Below are the code and all the weights of a small trained network. Each question names an input and a target symbol and asks about switching units off, where a switched-off unit gives its printed mean instead of its output.

import numpy as np


def w(rows, s, z=0):
    codes = np.array(rows[::2]) - 128.0
    scale = np.full(codes.shape[1], s)
    scale[-1] = z or s
    return codes * scale


def f(y):
    return np.maximum(y, 0)


def softmax(a):
    e = np.exp(a - a.max(-1, keepdims=True))
    return e / e.sum(-1, keepdims=True)


def log_softmax(a):
    a = a - a.max(-1, keepdims=True)
    return a - np.log(np.exp(a).sum(-1, keepdims=True))


def net(x, mask):
    ids = ['ΓΘΞεμσψ'.index(c) for c in x.split()]
    T = len(ids)
    res = E[ids] + P[:T]
    r = res
    for j in range(3):
        rows = slice(2 * j, 2 * j + 2)
        q, k, v = (r @ M[0][rows].T for M in (Q, K, V))
        z = softmax(np.where(np.tri(T) > 0, q @ k.T / 2**0.5, -1e9)) @ v
        o = O[0][rows]
        res = res + np.where(mask[j], z, o[:, -1]) @ o[:, :-1]
    y = f(res @ A[0][:, :-1].T + A[0][:, -1])
    res = res + np.where(mask[3:7], y, B[0][:, -1]) @ B[0][:, :-1]
    return log_softmax(res[-1] @ U[:, :-1].T + U[:, -1])


Q, K, V, O, A, B = {}, {}, {}, {}, {}, {}
E = w([
[51,181,108,81,108,90],'Γ',
[111,49,98,144,91,80],'Θ',
[79,12,232,115,158,118],'Ξ',
[33,188,113,106,164,68],'ε',
[78,107,191,66,229,93],'μ',
[32,142,152,135,131,135],'σ',
[145,120,6,209,119,214],'ψ',
],0.016)
P = w([
[6,237,217,254,90,86],'0',
[75,204,176,189,114,133],'1',
[66,163,170,186,124,150],'2',
[126,143,107,115,75,201],'3',
[120,134,138,174,150,173],'4',
[132,128,74,99,84,198],'5',
[152,121,107,116,113,225],'6',
[109,94,121,111,139,199],'7',
[134,120,91,129,126,217],'8',
[76,94,109,114,159,169],'9',
[78,70,72,71,129,180],'10',
],0.0064)
Q[0] = w([
[162,129,141,104,170,75],'head 1',
[207,128,145,116,104,100],'head 1',
[228,114,179,75,124,1],'head 2',
[77,159,145,155,192,131],'head 2',
[245,154,210,74,195,96],'head 3',
[148,168,93,151,178,140],'head 3',
],0.0097)
K[0] = w([
[95,199,121,113,113,175],'head 1',
[51,252,144,70,193,140],'head 1',
[74,254,142,196,78,153],'head 2',
[140,120,166,97,162,118],'head 2',
[39,88,186,60,46,81],'head 3',
[110,50,88,87,152,43],'head 3',
],0.0096)
V[0] = w([
[196,93,131,120,102,134],'head 1',
[133,72,170,97,110,1],'head 1',
[160,173,43,168,148,110],'head 2',
[125,93,165,43,216,129],'head 2',
[204,169,102,52,166,161],'head 3',
[105,205,248,52,126,88],'head 3',
],0.0092)
O[0] = w([
[105,113,131,148,132,155,86],'head 1',
[72,123,69,172,8,81,101],'head 1',
[99,120,108,174,188,110,74],'head 2',
[119,124,97,88,120,164,154],'head 2',
[96,152,190,136,164,165,65],'head 3',
[98,73,86,82,107,98,9],'head 3',
],0.012,0.011)
A[0] = w([
[13,101,50,111,75,19,172],'neuron 1',
[234,3,198,186,61,205,130],'neuron 2',
[112,254,114,75,113,47,72],'neuron 3',
[142,225,107,102,125,178,7],'neuron 4',
],0.006,0.0021)
B[0] = w([
[250,107,137,152,122,165,248],'neuron 1',
[8,110,75,45,122,2,179],'neuron 2',
[140,128,85,152,122,49,170],'neuron 3',
[108,61,40,35,105,24,192],'neuron 4',
],0.009,0.012)
U = w([
[226,122,176,118,115,74,135],'Γ',
[43,220,111,220,107,73,170],'Θ',
[44,163,126,77,93,76,51],'Ξ',
[134,112,40,153,165,171,246],'ε',
[118,127,65,88,156,254,181],'μ',
[181,133,179,142,113,213,168],'σ',
[158,96,53,208,207,187,2],'ψ',
],0.0059,0.0049)

Each question gives the input, a string of symbols that net reads in full, and the target symbol t.
The units are the heads (2 rows each of Q, K, V and O) and the neurons (one row each of A and B). Each row of codes is followed by its name. A weight is (code - 128) times the scale printed after its matrix; where a second scale follows, it is the last column's (O, A, B and U).
mask holds one flag per unit, heads first, then neurons. A switched-off unit (its flag False) gives its mean, the last column of its rows in O or B, instead of its output. The means were averaged over made-up inputs and are rounded, as every weight is.
A unit's drop is (log p(t) with every unit on - log p(t) with that unit switched off) / (log p(t) with every unit on - log p(t) with every unit switched off).
The circuit of an input: a set's keep is (log p(t) with only the set's units on - log p(t) with every unit switched off) / (log p(t) with every unit on - log p(t) with every unit switched off). Starting from all 7 units, units are removed one at a time, each time the one whose removal leaves the highest keep (on an exact tie, the one counted first), for as long as the keep stays at least 0.8.
circuit, biggest first: the units of the circuit, biggest drop first
most important unit: the unit with the biggest drop
k most important neurons: the k neurons with the biggest drops, biggest first
which heads matter: for each layer, one digit per head in row order, 1 if its drop is at least 0.15 and else 0, layers parted by /
drop when u is switched off: that unit's drop, to one decimal
input Ξ σ Γ, target Γ: which heads matter : 101
input μ σ ε ε Γ σ Θ Θ ψ ε, target Θ: which heads matter : 001
input σ σ Γ, target Γ: most important unit : head 3
input ε Θ Ξ μ σ Θ σ ψ σ Ξ, target Ξ: which heads matter : 000
input Θ Γ Γ σ Γ ψ σ Γ, target Θ: which heads matter : 011
input σ Θ μ ε σ Θ μ Θ ψ σ σ, target Θ: circuit, biggest first : (head 3; neuron 1)
input μ Θ Γ ψ ψ μ μ, target μ: circuit, biggest first : (head 1; head 3; head 2; neuron 3)
input ψ Θ ε ε Ξ Γ Θ Ξ σ σ σ, target Ξ: which heads matter : 111
input σ ψ σ, target σ: circuit, biggest first : (head 1; head 3)
input μ σ ε ψ μ σ σ, target μ: which heads matter : 110
input ψ Γ μ σ ε, target μ: 2 most important neurons : (neuron 2; neuron 1)
input Ξ ε ψ, target Ξ: circuit, biggest first : (head 2; neuron 2; neuron 1)
input ε ψ ψ μ ψ, target μ: 2 most important neurons : (neuron 3; neuron 1)
input ψ σ ε σ ψ σ ψ Γ ε σ, target σ: circuit, biggest first : (head 3)
input σ σ ε, target Γ: 3 most important neurons : (neuron 1; neuron 3; neuron 2)
input ψ ψ ε ψ Θ Θ, target Θ: 2 most important neurons : (neuron 1; neuron 2)
input σ Γ Θ ψ Θ σ Ξ σ, target Ξ: 3 most important neurons : (neuron 1; neuron 4; neuron 2)
input σ σ Ξ ε, target Γ: 2 most important neurons : (neuron 1; neuron 3)
input Ξ Θ σ Θ ψ, target Θ: drop when head 2 is switched off : 0.1
input σ σ Ξ σ Ξ ψ ψ ψ, target Ξ: drop when neuron 4 is switched off : 0.3
input ψ Θ σ Θ Θ σ Θ σ Γ Θ σ, target Θ: drop when head 3 is switched off : 0.4
input σ σ ε μ ψ, target μ: most important unit : head 2
